[[123, 131, 125, 126, 122, 132, 137], [112, 141, 140, 112, 102, 113, 138]] | 141
[[126, 121, 118, 121, 139, 138, 135], [126, 133, 109, 110, 129, 132, 146], [115, 143, 99, 103, 120, 125, 155]] | 133
[[110, 112, 129, 105], [128, 129, 127, 128], [145, 111, 131, 126]] | 129
[[153, 122, 150, 101, 153, 152], [152, 138, 154, 102, 154, 145]] | 138
[[153, 152, 102, 120], [155, 132, 144, 150]] | 132
[[136, 115, 113, 139, 118], [109, 141, 129, 112, 125], [119, 141, 130, 127, 102]] | 141
[[108, 147, 113, 158, 130], [108, 130, 119, 149, 141]] | 130
---
[[152 135 132 105 145 124 151]
 [153 135 132 107 148 122 153]
 [132 147 144 126 125 143 135]] | 132

[154 129 133 137 139] | 133

[137 146 106 105 125 107] | 106

[129 108 155 129 120 123] | 155

[[153 153 120 119 117 101]
 [151 154 121 120 116 101]] | 120

[134 148 127 150 140 138] | 127

[[125 130 127 126 118 128 127]
 [135 151 125 108 130 127 140]
 [133 121 137 149 116 136 141]] | 127

[109 119 129 106 132] | 129
---
153  141  101  116 Answer: 153, 141

104  123  143  154  103 Answer: 154, 143

149  131  132  119  157  136
119  120  120  118   99  129
Answer: 157, 149

134  102  127  103 Answer: 134, 127

127  142  137  105  118  145 Answer: 145, 142

103  132  128  150  102
154  156  124  147  139
Answer: 156, 154

131  130  154  124  127  118  106 Answer: 154, 131
---
[[114 104 128 140]
 [150 108 134 142]] result: 140

[[153 152 132 108 107]
 [114 137 103 152 146]
 [150 152 107 108 102]] result: 107

[144 147 104 107] result: 107

[[120 116 109 124 130]
 [150 132 129 137 112]] result: 130

[156 127 113 143 119] result: 119

[[100 132 123 107]
 [ 99 134 124 107]] result: 107
---
[[127 129 108 129]
 [128 127 100 129]
 [127 128 113 125]]
127

[[124 129 136 116 116]
 [108 103 110 144 100]
 [149 103 110 134 149]]
149

[[110 131 111  99 129 129]
 [131 113 122 150 105 131]
 [134 117 123 155 107 128]]
134

[[106 105 110 146 150 151 128]
 [137 105 104 120 141 154 104]
 [103 144 147 136 153 116 152]]
103

[[132 139 134 132]
 [113 123 150 113]
 [144 141 123 145]]
144

[[133 129 137 115]
 [130 152 123 124]
 [122 121 116 129]]
122

[[ 99 108 124 142 143]
 [ 99 142 126 126 129]
 [ 99 142 128 128 129]]
99
---
[[139 133 104 128 154 126]
 [139 121 124 129 136 142]
 [139 122 127 118 146 130]] 121

[[118 135 127 127 121 117 149]
 [146 112 126 144 131 147 120]
 [117 116 104 135 126 124 122]] 112

[[121 126 140 123 101]
 [105 132 145 125 117]
 [130 108 141 147 134]] 132

[[126 153 125 127 128 137]
 [127 123 133 136 112 139]
 [136 114 105 140 124 129]] 123

[[123 109 146 124 138 126]
 [133 104 155 129 114 116]
 [132 136 130 131 122 145]] 104

[[135 105 116 121]
 [122 129 149 121]
 [150 136 126 151]] 129

[[119 117 135 141 107 127]
 [123 131 129 131 120 128]
 [133 121 118 116 131 125]] 131

[[141 120 108 129 137]
 [143 120 129 146 125]
 [133 139 130 130 152]] 120

[[129 131 148 111 133]
 [119 126 128 139 138]
 [145 120 117 137 150]] 126
---
[[152, 140, 109, 124, 126, 128, 128],
 [150, 131, 136, 112, 111, 115, 126],
 [141, 127, 145, 113, 111, 114, 125]] --> 111

[[126, 136, 141, 133, 127],
 [129, 124, 123, 132, 151],
 [131, 141, 141, 120, 115]] --> 141

[[109, 107, 148, 108, 107, 111],
 [150, 149, 107, 149, 114, 149],
 [149, 131, 132, 149, 107, 148]] --> 149

[[116, 135, 137, 107],
 [151, 138, 104, 102],
 [114, 127, 147, 111]] --> 127

[[112, 119, 127, 131],
 [119, 115, 152, 155],
 [130, 123, 155, 157]] --> 123

[[136, 117, 110, 98, 136, 143, 127],
 [130, 106, 110, 140, 137, 153, 127],
 [143, 101, 143, 111, 139, 131, 112]] --> 139

[[147, 152, 116, 142, 108],
 [114, 143, 100, 128, 124],
 [119, 153, 106, 112, 126]] --> 106

[[129, 130, 129, 129, 124],
 [105, 138, 142, 141, 147],
 [119, 127, 129, 129, 141]] --> 129

[[128, 128, 125, 136, 128, 126, 124],
 [130, 129, 129, 129, 127, 129, 127],
 [145, 148, 116, 128, 152, 121, 115]] --> 152
---
[[105, 103, 104, 151], [154, 152, 153, 103], [103, 104, 102, 152]] value 104
[[145, 148, 136, 148], [116, 106, 111, 111], [142, 143, 140, 151]] value 143
[[130, 124, 129, 136], [132, 130, 132, 134], [156, 151, 155, 110]] value 151
[[138, 136, 119, 129], [145, 140, 105, 148], [152, 147, 101, 143]] value 147
[[152, 105, 107, 108], [152, 120, 114, 112], [147, 114, 111, 108]] value 114
[[155, 149, 107, 149], [121, 118, 139, 113], [142, 137, 120, 143]] value 137
[[120, 128, 109, 152], [135, 121, 127, 131], [135, 121, 127, 130]] value 121
[[117, 121, 117, 106], [121, 117, 106, 104], [127, 127, 110, 117]] value 127
